Below are the code and all the weights of a small trained network. Each question names an input and a class and asks about switching units off, where a switched-off unit gives its printed mean instead of its output.

import numpy as np


def w(rows, s, z=0):
    codes = np.array(rows[::2]) - 128.0
    scale = np.full(codes.shape[1], s)
    scale[-1] = z or s
    return codes * scale


def f(y):
    return np.maximum(y, 0)


def log_softmax(a):
    a = a - a.max(-1, keepdims=True)
    return a - np.log(np.exp(a).sum(-1, keepdims=True))


def net(x, mask):
    res = np.array(x, float).reshape(1, 6) / 4 @ E
    y = f(res @ A[0][:, :-1].T + A[0][:, -1])
    res = res + np.where(mask, y, B[0][:, -1]) @ B[0][:, :-1]
    return log_softmax(res[-1] @ U[:, :-1].T + U[:, -1])


A, B = {}, {}
E = w([
[31,142,154],'x0',
[157,28,254],'x1',
[128,130,126],'x2',
[128,127,128],'x3',
[128,126,128],'x4',
[68,11,68],'x5',
],0.0085)
A[0] = w([
[135,159,152,54],'n0',
[155,132,128,118],'n1',
[80,127,178,123],'n2',
[124,148,96,2],'n3',
[131,109,155,49],'n4',
[115,80,110,86],'n5',
[117,57,91,90],'n6',
[186,100,124,153],'n7',
[159,126,6,145],'n8',
[139,170,86,77],'n9',
[125,182,107,104],'n10',
[181,90,160,122],'n11',
[169,133,95,138],'n12',
[107,101,177,128],'n13',
[130,99,97,88],'n14',
[115,99,108,115],'n15',
[170,96,159,150],'n16',
[159,188,169,65],'n17',
[179,116,69,132],'n18',
[76,144,147,214],'n19',
[128,110,152,49],'n20',
[160,127,113,88],'n21',
[114,91,87,70],'n22',
[127,124,175,66],'n23',
[129,63,107,116],'n24',
[110,169,115,153],'n25',
[157,94,163,78],'n26',
[137,166,156,76],'n27',
[125,130,62,104],'n28',
[139,125,187,73],'n29',
[82,137,62,139],'n30',
[147,176,175,89],'n31',
[132,160,113,117],'n32',
[113,80,70,78],'n33',
[125,169,106,69],'n34',
[172,127,95,85],'n35',
[141,165,172,86],'n36',
[109,103,183,80],'n37',
[114,130,102,163],'n38',
[192,119,105,199],'n39',
[145,186,81,75],'n40',
[169,128,90,119],'n41',
[68,171,142,143],'n42',
[191,196,149,80],'n43',
],0.018,0.0088)
B[0] = w([
[128,170,65,144],'n0',
[103,98,135,148],'n1',
[113,89,141,177],'n2',
[220,87,134,135],'n3',
[172,59,102,142],'n4',
[141,166,72,167],'n5',
[122,157,104,194],'n6',
[2,135,174,194],'n7',
[172,126,170,245],'n8',
[180,111,122,173],'n9',
[141,52,124,181],'n10',
[144,61,121,201],'n11',
[88,110,142,175],'n12',
[155,103,143,187],'n13',
[97,170,56,151],'n14',
[143,180,111,161],'n15',
[166,92,136,202],'n16',
[129,188,84,188],'n17',
[62,113,161,189],'n18',
[19,114,156,208],'n19',
[171,85,114,139],'n20',
[67,66,109,142],'n21',
[132,133,76,162],'n22',
[154,119,123,154],'n23',
[134,189,102,192],'n24',
[139,72,164,185],'n25',
[164,108,124,174],'n26',
[128,165,35,158],'n27',
[182,81,125,182],'n28',
[168,98,125,170],'n29',
[153,79,146,211],'n30',
[104,171,80,183],'n31',
[179,97,143,162],'n32',
[130,138,65,182],'n33',
[148,130,138,158],'n34',
[91,111,125,154],'n35',
[118,161,71,169],'n36',
[170,115,110,174],'n37',
[185,125,169,173],'n38',
[51,107,169,217],'n39',
[160,86,124,189],'n40',
[10,129,152,167],'n41',
[69,103,170,189],'n42',
[125,135,92,210],'n43',
],0.0081,0.011)
U = w([
[241,101,151,70],'0',
[127,183,10,54],'1',
[116,139,167,252],'2',
[51,117,180,2],'3',
[133,141,159,236],'4',
],0.011,0.0071)

Each question gives the input, the list of numbers given to net, and the class t.
The units are the neurons (one row each of A and B). Each row of codes is followed by its name. A weight is (code - 128) times the scale printed after its matrix; where a second scale follows, it is the last column's (A, B and U).
mask holds one flag per neuron, in row order. A switched-off neuron (its flag False) gives its mean, the last column of its row in B, instead of its output. The means were averaged over made-up inputs and are rounded, as every weight is.
A unit's drop is (log p(t) with every unit on - log p(t) with that unit switched off) / (log p(t) with every unit on - log p(t) with every unit switched off).
The circuit of an input: a set's keep is (log p(t) with only the set's units on - log p(t) with every unit switched off) / (log p(t) with every unit on - log p(t) with every unit switched off). Starting from the 12 units with the biggest drops (on a tie, the unit counted first), units are removed one at a time, each time the one whose removal leaves the highest keep (on an exact tie, the one counted first), for as long as the keep stays at least 0.8.
circuit, biggest first: the units of the circuit, biggest drop first
most important unit: the unit with the biggest drop
top k neurons: the k neurons with the biggest drops, biggest first
drop when u is switched off: that unit's drop, to one decimal
input [-7,-4,2,4,4,-6], class 3: circuit, biggest first -> [n39 n41]
input [-6,5,3,2,-6,2], class 3: circuit, biggest first -> [n7]
input [-6,2,0,7,0,3], class 3: circuit, biggest first -> [n7 n39]
input [-1,6,4,7,2,6], class 0: circuit, biggest first -> [n16 n37]
input [-8,-6,-8,-7,4,7], class 2: top 2 neurons -> [n8 n18]
input [-8,-7,6,1,2,6], class 3: top 3 neurons -> [n41 n18 n39]
input [-6,-7,-1,-3,-5,6], class 0: top 3 neurons -> [n8 n28 n30]
input [-7,5,2,6,-1,-4], class 3: top 2 neurons -> [n7 n39]
input [-4,-6,0,-7,2,-5], class 0: top 2 neurons -> [n40 n9]
input [-7,-5,-4,6,6,-4], class 3: top 3 neurons -> [n41 n39 n18]
input [-5,-7,-6,-7,0,-2], class 0: drop when n5 is switched off -> 0.0
input [-6,-3,2,4,6,2], class 3: drop when n41 is switched off -> 0.2
input [-8,-8,8,1,8,-3], class 0: drop when n8 is switched off -> 0.4
input [-4,-1,6,-6,2,7], class 1: most important unit -> n33
input [4,-8,0,7,-6,7], class 0: drop when n8 is switched off -> 0.2
